Below is a small trained network, with its code and all its weights. Each question gives an input and a class and asks what happens when units are switched off, that is, made to give their printed mean instead of their output.

import numpy as np


def w(rows, s, z=0):
    codes = np.array(rows[::2]) - 128.0
    scale = np.full(codes.shape[1], s)
    scale[-1] = z or s
    return codes * scale


def norm(h):
    return h / np.sqrt((h * h).mean(-1, keepdims=True) + 1e-5)


def f(y):
    return y / 2 * (1 + np.tanh(0.7978845608 * (y + 0.044715 * y**3)))


def log_softmax(a):
    a = a - a.max(-1, keepdims=True)
    return a - np.log(np.exp(a).sum(-1, keepdims=True))


def net(x, mask):
    res = np.array(x, float).reshape(1, 8) / 4 @ E
    u = 0
    for l in range(4):
        y = f(norm(res) @ A[l][:, :-1].T + A[l][:, -1])
        res = res + np.where(mask[u : u + 10], y, B[l][:, -1]) @ B[l][:, :-1]
        u += 10
    return log_softmax(norm(res)[-1] @ U[:, :-1].T + U[:, -1])


A, B = {}, {}
E = w([
[199,80,238,134,159,86,105,59,78],'x0',
[128,128,128,129,128,129,128,127,128],'x1',
[127,128,128,129,128,128,129,127,127],'x2',
[97,38,125,70,71,28,9,202,167],'x3',
[128,128,128,127,128,127,127,128,128],'x4',
[171,49,68,122,200,195,124,185,68],'x5',
[12,130,229,153,207,207,80,162,134],'x6',
[133,133,130,127,130,129,124,132,131],'x7',
],0.013)
A[0] = w([
[212,181,74,137,115,139,180,72,109,176],'L0N1',
[196,82,49,119,154,143,131,149,91,32],'L0N2',
[117,162,61,134,111,134,122,144,128,71],'L0N3',
[143,212,136,122,56,42,147,77,157,3],'L0N4',
[213,96,161,129,110,87,126,71,83,50],'L0N5',
[165,75,78,117,80,59,123,122,135,60],'L0N6',
[207,105,166,117,143,92,123,101,114,40],'L0N7',
[120,173,1,118,85,125,145,151,144,69],'L0N8',
[170,79,97,125,155,132,141,144,107,20],'L0N9',
[164,83,85,132,77,49,93,159,132,63],'L0N10',
],0.025,0.006)
B[0] = w([
[155,204,101,92,164,106,149,133,47,250],'L0N1',
[141,132,111,186,35,172,69,95,116,203],'L0N2',
[164,85,184,137,148,133,156,118,168,170],'L0N3',
[141,116,105,194,41,188,70,106,109,215],'L0N4',
[122,114,176,176,175,115,167,157,223,218],'L0N5',
[141,177,129,95,132,91,54,252,72,210],'L0N6',
[140,106,147,138,142,143,161,163,226,194],'L0N7',
[123,120,171,170,169,119,159,175,238,221],'L0N8',
[125,123,116,172,64,158,98,112,125,169],'L0N9',
[108,101,86,85,164,83,173,24,85,219],'L0N10',
],0.035,0.019)
A[1] = w([
[172,71,90,132,79,205,101,124,100,69],'L1N1',
[104,151,119,140,2,156,90,84,127,7],'L1N2',
[95,70,98,37,118,83,106,123,114,2],'L1N3',
[196,164,92,58,121,78,152,140,77,72],'L1N4',
[152,145,98,102,96,125,130,106,87,78],'L1N5',
[172,176,90,89,168,140,232,65,75,28],'L1N6',
[64,129,197,80,161,161,97,161,74,51],'L1N7',
[135,163,138,96,113,151,150,139,116,49],'L1N8',
[140,151,107,106,158,122,134,95,111,61],'L1N9',
[135,109,102,75,80,150,180,180,188,31],'L1N10',
],0.029,0.0031)
B[1] = w([
[140,122,197,157,43,160,87,107,104,215],'L1N1',
[152,76,140,175,70,216,99,104,89,253],'L1N2',
[112,124,144,78,130,115,118,23,115,188],'L1N3',
[66,182,118,130,201,179,154,197,66,203],'L1N4',
[142,134,84,72,146,99,104,158,237,168],'L1N5',
[55,142,148,94,119,118,106,5,160,212],'L1N6',
[137,152,100,147,150,104,120,232,92,203],'L1N7',
[115,91,91,139,143,114,155,88,109,149],'L1N8',
[117,141,113,138,112,68,143,79,135,152],'L1N9',
[167,119,180,118,127,88,126,132,153,165],'L1N10',
],0.029,0.014)
A[2] = w([
[197,75,142,118,139,104,206,133,212,53],'L2N1',
[158,141,76,46,117,140,127,62,71,38],'L2N2',
[122,101,19,66,134,150,151,158,97,57],'L2N3',
[110,50,137,101,152,163,174,99,150,90],'L2N4',
[157,93,74,110,111,150,122,108,142,39],'L2N5',
[86,37,140,49,111,85,107,132,129,126],'L2N6',
[135,81,96,56,164,107,133,51,93,27],'L2N7',
[102,103,113,66,105,67,131,91,105,57],'L2N8',
[188,106,110,6,106,107,144,64,100,23],'L2N9',
[100,76,97,21,125,92,131,74,85,2],'L2N10',
],0.022,0.004)
B[2] = w([
[93,131,116,109,123,60,126,158,249,253],'L2N1',
[120,180,94,138,125,34,157,113,227,185],'L2N2',
[133,161,145,206,152,113,135,177,118,152],'L2N3',
[110,188,97,175,129,151,141,178,138,163],'L2N4',
[76,202,145,178,98,117,161,152,118,137],'L2N5',
[141,152,134,138,141,123,98,17,131,176],'L2N6',
[122,245,149,188,170,163,185,48,101,192],'L2N7',
[4,129,139,141,144,153,134,142,80,180],'L2N8',
[53,115,85,95,124,151,153,138,117,166],'L2N9',
[160,253,163,112,181,218,183,50,132,197],'L2N10',
],0.024,0.012)
A[3] = w([
[180,169,104,75,156,97,144,211,74,29],'L3N1',
[141,120,91,105,99,134,158,127,136,40],'L3N2',
[203,230,72,107,125,89,140,87,96,62],'L3N3',
[65,143,57,33,134,106,192,33,66,3],'L3N4',
[77,141,127,83,170,161,195,142,117,33],'L3N5',
[144,80,72,149,134,103,225,161,252,47],'L3N6',
[126,137,131,84,79,139,152,126,133,72],'L3N7',
[183,67,238,125,218,123,173,133,178,104],'L3N8',
[150,146,71,89,131,110,187,223,61,44],'L3N9',
[165,73,133,93,107,129,178,112,82,92],'L3N10',
],0.021,0.0026)
B[3] = w([
[100,87,85,71,131,143,156,158,59,191],'L3N1',
[88,189,139,249,206,184,77,150,134,119],'L3N2',
[83,3,126,53,141,110,116,168,88,207],'L3N3',
[142,50,155,27,171,97,132,61,92,215],'L3N4',
[187,115,110,153,115,85,38,68,141,167],'L3N5',
[126,70,181,98,166,95,168,154,188,253],'L3N6',
[148,226,193,237,232,163,67,146,102,125],'L3N7',
[98,104,101,128,127,122,160,138,215,213],'L3N8',
[181,160,93,78,121,91,149,149,89,186],'L3N9',
[115,168,179,141,118,79,110,147,124,129],'L3N10',
],0.024,0.016)
U = w([
[123,118,191,160,166,94,165,158,251,173],'0',
[149,118,160,192,42,188,78,95,101,65],'1',
[76,152,154,90,196,107,137,37,101,255],'2',
[128,149,115,118,173,103,132,209,60,25],'3',
],0.017,0.00071)

Each question gives the input, the list of numbers given to net, and the class t.
The units are the neurons (one row each of A and B). Each row of codes is followed by its name. A weight is (code - 128) times the scale printed after its matrix; where a second scale follows, it is the last column's (A, B and U).
mask holds one flag per neuron, layer by layer. A switched-off neuron (its flag False) gives its mean, the last column of its row in B, instead of its output. The means were averaged over made-up inputs and are rounded, as every weight is.
A unit's drop is (log p(t) with every unit on - log p(t) with that unit switched off) / (log p(t) with every unit on - log p(t) with every unit switched off).
The circuit of an input: a set's keep is (log p(t) with only the set's units on - log p(t) with every unit switched off) / (log p(t) with every unit on - log p(t) with every unit switched off). Starting from the 12 units with the biggest drops (on a tie, the unit counted first), units are removed one at a time, each time the one whose removal leaves the highest keep (on an exact tie, the one counted first), for as long as the keep stays at least 0.8.
circuit, biggest first: the units of the circuit, biggest drop first
top k neurons: the k neurons with the biggest drops, biggest first
top k neurons in layer l: the k neurons of layer l with the biggest drops, biggest first
drop of u: that unit's drop, to one decimal
input [-2,-1,-5,3,2,-1,-2,0], class 2: top 3 neurons -> (L0N10; L1N3; L0N5)
input [6,-2,-8,2,1,7,-6,-4], class 1: top 3 neurons -> (L0N2; L0N9; L0N8)
input [-2,6,4,-8,4,-5,-4,0], class 2: circuit, biggest first -> (L0N1)
input [5,-4,7,1,7,-2,-7,-7], class 3: top 3 neurons in layer 0 -> (L0N6; L0N1; L0N8)
input [2,-5,8,-8,-7,-7,-6,-4], class 2: top 2 neurons -> (L0N1; L0N2)
input [-5,-1,-6,5,-7,-2,-7,-6], class 3: top 4 neurons -> (L0N6; L0N8; L0N5; L0N10)
input [2,3,-5,-4,8,-3,-1,-2], class 2: top 2 neurons -> (L0N1; L0N2)
input [-5,1,-8,4,-8,6,-3,0], class 1: top 2 neurons -> (L0N2; L0N9)
input [0,5,-2,-3,-1,0,-2,5], class 2: top 3 neurons -> (L0N1; L1N6; L0N6)
input [2,-1,7,6,-6,-3,8,-5], class 3: circuit, biggest first -> (L0N4; L1N7; L0N8)
input [-4,-3,5,-5,-1,3,-1,2], class 2: top 4 neurons in layer 0 -> (L0N1; L0N5; L0N7; L0N6)
input [-5,1,2,8,8,7,-1,-1], class 2: top 2 neurons -> (L0N10; L0N4)
input [-2,2,-2,7,2,7,-6,-7], class 1: top 2 neurons -> (L0N2; L0N9)
input [-5,0,2,7,-2,-1,5,2], class 2: top neuron -> (L0N4)
input [-7,-5,0,-1,7,8,2,6], class 1: top 2 neurons -> (L0N2; L0N5)
input [-6,-2,-2,-8,-8,7,5,-8], class 2: top 2 neurons -> (L0N4; L0N6)
input [-4,8,8,-4,1,3,-6,7], class 3: top 2 neurons -> (L0N1; L0N10)
input [-6,5,5,7,-4,0,-5,-3], class 2: top 3 neurons -> (L0N10; L0N5; L0N7)
input [4,2,8,6,-5,3,8,4], class 3: top 2 neurons in layer 0 -> (L0N10; L0N4)
input [-6,-2,2,-1,2,7,-8,-5], class 3: circuit, biggest first -> (L0N6)
input [-3,-7,-7,-7,-6,-7,5,-5], class 1: drop of L0N1 -> 0.9
input [3,-8,3,-5,-7,0,6,2], class 3: drop of L1N7 -> 1.0
input [0,-3,7,6,4,5,8,6], class 3: drop of L0N10 -> 1.2
input [0,7,-2,-6,0,6,-7,0], class 3: top 2 neurons in layer 0 -> (L0N1; L0N4)
input [2,8,0,2,2,6,6,7], class 1: drop of L0N5 -> 0.8
